Here is a tiny trained network, its code and every weight. The questions are about switching its units off for an input and a target symbol, where a switched-off unit gives its printed mean instead of its output.

import numpy as np


def w(rows, s, z=0):
    codes = np.array(rows[::2]) - 128.0
    scale = np.full(codes.shape[1], s)
    scale[-1] = z or s
    return codes * scale


def f(y):
    return np.maximum(y, 0)


def softmax(a):
    e = np.exp(a - a.max(-1, keepdims=True))
    return e / e.sum(-1, keepdims=True)


def log_softmax(a):
    a = a - a.max(-1, keepdims=True)
    return a - np.log(np.exp(a).sum(-1, keepdims=True))


def net(x, mask):
    ids = ['αβεζηθλπστφψ'.index(c) for c in x.split()]
    T = len(ids)
    res = E[ids] + P[:T]
    q, k, v = (res @ M[0].T for M in (Q, K, V))
    z = softmax(np.where(np.tri(T) > 0, q @ k.T / 2**0.5, -1e9)) @ v
    res = res + np.where(mask[0], z, O[0][:, -1]) @ O[0][:, :-1]
    y = f(res @ A[0][:, :-1].T + A[0][:, -1])
    res = res + np.where(mask[1:13], y, B[0][:, -1]) @ B[0][:, :-1]
    return log_softmax(res[-1] @ U[:, :-1].T + U[:, -1])


Q, K, V, O, A, B = {}, {}, {}, {}, {}, {}
E = w([
[121,76,145],'α',
[126,119,128],'β',
[98,137,134],'ε',
[141,147,124],'ζ',
[76,164,155],'η',
[125,132,139],'θ',
[127,88,111],'λ',
[208,187,187],'π',
[141,146,189],'σ',
[34,110,31],'τ',
[141,40,118],'φ',
[144,249,89],'ψ',
],0.019)
P = w([
[2,137,214],'0',
[97,87,170],'1',
[137,71,158],'2',
[110,123,161],'3',
[94,174,168],'4',
[151,38,151],'5',
[101,106,150],'6',
],0.0064)
Q[0] = w([
[107,103,162],'H0',
[2,184,231],'H0',
],0.0081)
K[0] = w([
[184,254,107],'H0',
[158,152,80],'H0',
],0.011)
V[0] = w([
[226,254,85],'H0',
[170,113,221],'H0',
],0.0087)
O[0] = w([
[209,132,114,82],'H0',
[134,241,250,251],'H0',
],0.013,0.0025)
A[0] = w([
[91,52,107,98],'N0',
[186,149,108,128],'N1',
[152,77,136,252],'N2',
[65,101,11,146],'N3',
[74,53,100,222],'N4',
[171,74,169,157],'N5',
[115,209,114,169],'N6',
[98,159,182,25],'N7',
[71,59,62,89],'N8',
[99,188,165,160],'N9',
[216,210,139,162],'N10',
[180,161,218,123],'N11',
],0.011,0.0038)
B[0] = w([
[98,191,252,158],'N0',
[88,74,59,155],'N1',
[195,131,5,155],'N2',
[139,172,105,164],'N3',
[97,142,85,186],'N4',
[121,213,50,160],'N5',
[188,78,44,196],'N6',
[123,65,207,198],'N7',
[150,178,162,163],'N8',
[230,1,32,235],'N9',
[66,140,92,238],'N10',
[140,237,184,252],'N11',
],0.0066,0.011)
U = w([
[145,184,155,205],'α',
[142,170,137,23],'β',
[235,198,184,191],'ε',
[105,223,125,176],'ζ',
[107,151,129,62],'η',
[96,131,247,1],'θ',
[203,209,15,109],'λ',
[204,150,251,168],'π',
[183,157,78,9],'σ',
[143,55,129,243],'τ',
[167,98,151,234],'φ',
[107,156,151,96],'ψ',
],0.011,0.0071)

Each question gives the input, a string of symbols that net reads in full, and the target symbol t.
The units are the heads (2 rows each of Q, K, V and O) and the neurons (one row each of A and B). Each row of codes is followed by its name. A weight is (code - 128) times the scale printed after its matrix; where a second scale follows, it is the last column's (O, A, B and U).
mask holds one flag per unit, heads first, then neurons. A switched-off unit (its flag False) gives its mean, the last column of its rows in O or B, instead of its output. The means were averaged over made-up inputs and are rounded, as every weight is.
A unit's drop is (log p(t) with every unit on - log p(t) with that unit switched off) / (log p(t) with every unit on - log p(t) with every unit switched off).
The circuit of an input: a set's keep is (log p(t) with only the set's units on - log p(t) with every unit switched off) / (log p(t) with every unit on - log p(t) with every unit switched off). Starting from the 12 units with the biggest drops (on a tie, the unit counted first), units are removed one at a time, each time the one whose removal leaves the highest keep (on an exact tie, the one counted first), for as long as the keep stays at least 0.8.
units of the circuit, in order: the units of the circuit, biggest drop first
k most important neurons: the k neurons with the biggest drops, biggest first
drop of u: that unit's drop, to one decimal
input τ π σ η τ, target ζ: units of the circuit, in order : [H0 N0 N9 N3]
input β ψ η η ψ π π, target λ: units of the circuit, in order : [H0 N10 N1]
input π φ π η η, target ε: 3 most important neurons : [N11 N9 N6]
input α η ε, target τ: units of the circuit, in order : [N11 H0]
input α θ π ψ ε, target λ: 2 most important neurons : [N7 N0]
input π π α β, target ε: units of the circuit, in order : [H0]
input λ ψ π θ, target λ: units of the circuit, in order : [H0 N7]
input η η ψ θ, target λ: 2 most important neurons : [N7 N2]
input π σ α, target π: drop of H0 : 1.1
input η ψ α π ψ η α, target λ: drop of N5 : 0.2
input β ψ η, target λ: drop of N4 : 0.0
